Below are the code and all the weights of a small trained network. Each question names an input and a class and asks about switching units off, where a switched-off unit gives its printed mean instead of its output.

import numpy as np


def w(rows, s, z=0):
    codes = np.array(rows[::2]) - 128.0
    scale = np.full(codes.shape[1], s)
    scale[-1] = z or s
    return codes * scale


def f(y):
    return np.maximum(y, 0)


def log_softmax(a):
    a = a - a.max(-1, keepdims=True)
    return a - np.log(np.exp(a).sum(-1, keepdims=True))


def net(x, mask):
    res = np.array(x, float).reshape(1, 5) / 4 @ E
    y = f(res @ A[0][:, :-1].T + A[0][:, -1])
    res = res + np.where(mask, y, B[0][:, -1]) @ B[0][:, :-1]
    return log_softmax(res[-1] @ U[:, :-1].T + U[:, -1])


A, B = {}, {}
E = w([
[138,115,140,121,130,132,107],'x0',
[122,138,107,148,118,110,120],'x1',
[145,62,240,245,43,48,217],'x2',
[32,131,197,179,254,188,208],'x3',
[60,174,254,51,21,63,70],'x4',
],0.0074)
A[0] = w([
[62,143,167,73,104,53,95,132],'neuron 1',
[117,125,107,71,202,192,96,59],'neuron 2',
[172,94,53,100,11,161,106,82],'neuron 3',
[130,172,83,60,161,134,90,3],'neuron 4',
[187,67,219,210,101,121,189,105],'neuron 5',
[202,90,57,161,186,119,165,26],'neuron 6',
[202,77,63,149,162,164,211,23],'neuron 7',
],0.011,0.0059)
B[0] = w([
[190,192,152,134,91,175,189,226],'neuron 1',
[89,113,96,143,136,50,133,207],'neuron 2',
[93,78,92,162,177,192,235,218],'neuron 3',
[122,245,99,213,59,83,153,190],'neuron 4',
[70,179,53,93,140,83,128,254],'neuron 5',
[189,156,252,131,75,122,98,205],'neuron 6',
[138,70,196,57,97,131,92,212],'neuron 7',
],0.011)
U = w([
[144,116,112,132,167,136,140,254],'0',
[148,145,208,149,51,153,103,13],'1',
[123,124,28,121,96,47,83,53],'2',
[83,80,145,213,254,222,205,159],'3',
],0.0093)

Each question gives the input, the list of numbers given to net, and the class t.
The units are the neurons (one row each of A and B). Each row of codes is followed by its name. A weight is (code - 128) times the scale printed after its matrix; where a second scale follows, it is the last column's (A, B and U).
mask holds one flag per neuron, in row order. A switched-off neuron (its flag False) gives its mean, the last column of its row in B, instead of its output. The means were averaged over made-up inputs and are rounded, as every weight is.
A unit's drop is (log p(t) with every unit on - log p(t) with that unit switched off) / (log p(t) with every unit on - log p(t) with every unit switched off).
The circuit of an input: a set's keep is (log p(t) with only the set's units on - log p(t) with every unit switched off) / (log p(t) with every unit on - log p(t) with every unit switched off). Starting from all 7 units, units are removed one at a time, each time the one whose removal leaves the highest keep (on an exact tie, the one counted first), for as long as the keep stays at least 0.8.
circuit, biggest first: the units of the circuit, biggest drop first
top k neurons: the k neurons with the biggest drops, biggest first
drop when u is switched off: that unit's drop, to one decimal
input [0,2,3,4,-4], class 1: top 4 neurons : neuron 3; neuron 6; neuron 7; neuron 2
input [5,-5,5,3,5], class 0: top 4 neurons : neuron 5; neuron 6; neuron 4; neuron 7
input [6,-8,-7,8,-3], class 0: top 3 neurons : neuron 3; neuron 5; neuron 2
input [-6,-3,1,3,-3], class 0: circuit, biggest first : neuron 3
input [-7,1,5,8,-8], class 1: top 3 neurons : neuron 6; neuron 7; neuron 3
input [7,6,2,6,-3], class 0: top 2 neurons : neuron 3; neuron 5
input [2,-3,6,6,-5], class 2: top 3 neurons : neuron 5; neuron 3; neuron 1
input [7,2,-3,-5,-2], class 3: top 2 neurons : neuron 3; neuron 5
input [-2,-3,6,-5,-1], class 2: top 3 neurons : neuron 5; neuron 1; neuron 6
input [5,-8,7,3,-8], class 0: top 3 neurons : neuron 5; neuron 1; neuron 4
input [8,0,-5,5,-5], class 1: circuit, biggest first : neuron 6; neuron 3
input [0,-4,-5,6,-6], class 1: circuit, biggest first : neuron 6; neuron 7
input [-1,-3,-6,5,-4], class 2: circuit, biggest first : neuron 2; neuron 3
input [-7,-3,-8,6,5], class 2: top 3 neurons : neuron 2; neuron 3; neuron 4
input [7,3,-3,3,-4], class 1: circuit, biggest first : neuron 3; neuron 6
input [-6,3,4,4,-6], class 1: circuit, biggest first : neuron 6; neuron 7
input [8,-6,-8,7,7], class 2: circuit, biggest first : neuron 2
input [-5,0,-8,2,3], class 2: top 2 neurons : neuron 2; neuron 4
input [-1,8,-7,-7,6], class 0: top 3 neurons : neuron 3; neuron 6; neuron 1
input [5,4,2,-3,-5], class 1: top 4 neurons : neuron 6; neuron 7; neuron 2; neuron 5
input [0,7,4,-6,4], class 0: top 2 neurons : neuron 3; neuron 6
input [7,-1,-4,-6,-3], class 3: top 2 neurons : neuron 3; neuron 5
input [2,-1,0,-8,-1], class 3: drop when neuron 3 is switched off : 0.5
input [-6,4,3,-7,-1], class 3: drop when neuron 3 is switched off : 0.6
input [-7,4,6,-7,-3], class 3: drop when neuron 3 is switched off : 1.3
input [-7,-2,7,-5,6], class 2: drop when neuron 7 is switched off : 0.2
